Below are the code and all the weights of a small trained network. Each question names an input and a class and asks about switching units off, where a switched-off unit gives its printed mean instead of its output.

import numpy as np


def w(rows, s, z=0):
    codes = np.array(rows[::2]) - 128.0
    scale = np.full(codes.shape[1], s)
    scale[-1] = z or s
    return codes * scale


def f(y):
    return np.maximum(y, 0)


def log_softmax(a):
    a = a - a.max(-1, keepdims=True)
    return a - np.log(np.exp(a).sum(-1, keepdims=True))


def net(x, mask):
    res = np.array(x, float).reshape(1, 5) / 4 @ E
    y = f(res @ A[0][:, :-1].T + A[0][:, -1])
    res = res + np.where(mask, y, B[0][:, -1]) @ B[0][:, :-1]
    return log_softmax(res[-1] @ U[:, :-1].T + U[:, -1])


A, B = {}, {}
E = w([
[87,56,219,25],'x0',
[207,251,208,81],'x1',
[132,131,131,130],'x2',
[214,57,230,244],'x3',
[254,93,57,65],'x4',
],0.0069)
A[0] = w([
[128,135,175,198,97],'N1',
[38,215,47,29,59],'N2',
[119,48,52,185,201],'N3',
[210,197,154,114,94],'N4',
[115,82,188,101,119],'N5',
[67,34,190,52,161],'N6',
[15,100,112,193,167],'N7',
[101,71,205,41,92],'N8',
[227,86,119,86,103],'N9',
[54,151,173,122,151],'N10',
[127,13,60,115,139],'N11',
[176,213,135,125,109],'N12',
[182,210,186,100,105],'N13',
[214,114,72,113,129],'N14',
[160,190,82,254,110],'N15',
[128,188,43,246,190],'N16',
[164,57,150,215,1],'N17',
[181,120,36,69,129],'N18',
[25,202,146,198,143],'N19',
[127,107,156,59,97],'N20',
[195,81,49,89,157],'N21',
[189,94,212,192,99],'N22',
[175,191,182,146,113],'N23',
[163,192,213,53,118],'N24',
[116,49,209,70,162],'N25',
[55,148,216,167,153],'N26',
],0.0083,0.0036)
B[0] = w([
[157,106,123,132,187],'N1',
[173,34,100,244,232],'N2',
[80,191,144,158,243],'N3',
[91,147,127,144,190],'N4',
[144,150,100,122,177],'N5',
[147,184,106,117,228],'N6',
[119,140,167,117,240],'N7',
[153,177,93,123,199],'N8',
[144,112,167,111,189],'N9',
[173,113,139,108,193],'N10',
[97,173,172,172,216],'N11',
[85,159,145,154,183],'N12',
[86,135,147,164,199],'N13',
[135,122,172,120,187],'N14',
[147,155,103,100,233],'N15',
[169,176,108,70,254],'N16',
[120,117,106,172,201],'N17',
[132,107,163,121,189],'N18',
[167,110,178,101,231],'N19',
[133,151,102,139,165],'N20',
[138,130,176,106,198],'N21',
[142,78,70,195,226],'N22',
[85,137,114,149,189],'N23',
[96,139,127,163,208],'N24',
[143,166,92,121,213],'N25',
[166,118,153,118,218],'N26',
],0.011,0.0076)
U = w([
[172,2,30,197,113],'0',
[118,114,127,94,244],'1',
[4,166,157,136,89],'2',
[194,179,32,41,80],'3',
[200,64,247,49,110],'4',
[88,58,103,46,98],'5',
],0.01,0.011)

Each question gives the input, the list of numbers given to net, and the class t.
The units are the neurons (one row each of A and B). Each row of codes is followed by its name. A weight is (code - 128) times the scale printed after its matrix; where a second scale follows, it is the last column's (A, B and U).
mask holds one flag per neuron, in row order. A switched-off neuron (its flag False) gives its mean, the last column of its row in B, instead of its output. The means were averaged over made-up inputs and are rounded, as every weight is.
A unit's drop is (log p(t) with every unit on - log p(t) with that unit switched off) / (log p(t) with every unit on - log p(t) with every unit switched off).
The circuit of an input: a set's keep is (log p(t) with only the set's units on - log p(t) with every unit switched off) / (log p(t) with every unit on - log p(t) with every unit switched off). Starting from the 12 units with the biggest drops (on a tie, the unit counted first), units are removed one at a time, each time the one whose removal leaves the highest keep (on an exact tie, the one counted first), for as long as the keep stays at least 0.8.
circuit, biggest first: the units of the circuit, biggest drop first
unit that matters most: the unit with the biggest drop
top k neurons: the k neurons with the biggest drops, biggest first
input [-5,2,-4,4,-6], class 4: circuit, biggest first -> [N19, N26]
input [-6,6,0,7,4], class 0: unit that matters most -> N22
input [-7,5,0,2,8], class 4: circuit, biggest first -> [N14, N9]
input [8,-5,3,-2,-5], class 3: circuit, biggest first -> [N6, N8, N25]
input [7,-1,4,5,7], class 3: circuit, biggest first -> [N25, N8]
input [3,8,-4,-4,6], class 2: circuit, biggest first -> [N24, N13, N12]
input [4,4,-3,-1,3], class 2: circuit, biggest first -> [N16, N24, N19]
input [-5,-3,1,1,0], class 3: top 2 neurons -> [N16, N15]
input [-3,7,-3,-3,-3], class 2: circuit, biggest first -> [N12, N13]
input [-8,5,0,5,-4], class 3: top 3 neurons -> [N16, N15, N2]
input [-6,-8,-3,-6,3], class 2: top 3 neurons -> [N3, N11, N22]
input [4,1,2,-4,-6], class 4: circuit, biggest first -> [N19, N10]
input [-7,-8,2,-5,-1], class 2: top 3 neurons -> [N3, N11, N7]
input [-2,-6,3,-3,3], class 2: circuit, biggest first -> [N3, N11]
input [-4,4,-1,6,-8], class 4: circuit, biggest first -> [N19]
input [5,0,-5,-5,1], class 0: top 2 neurons -> [N2, N16]
input [6,3,5,-2,-6], class 3: top 3 neurons -> [N8, N6, N25]
input [-6,-5,8,5,0], class 1: top 3 neurons -> [N2, N3, N16]
input [6,-7,-4,4,-8], class 4: top 2 neurons -> [N26, N19]
input [8,-7,-5,3,-5], class 3: top neuron -> [N6]
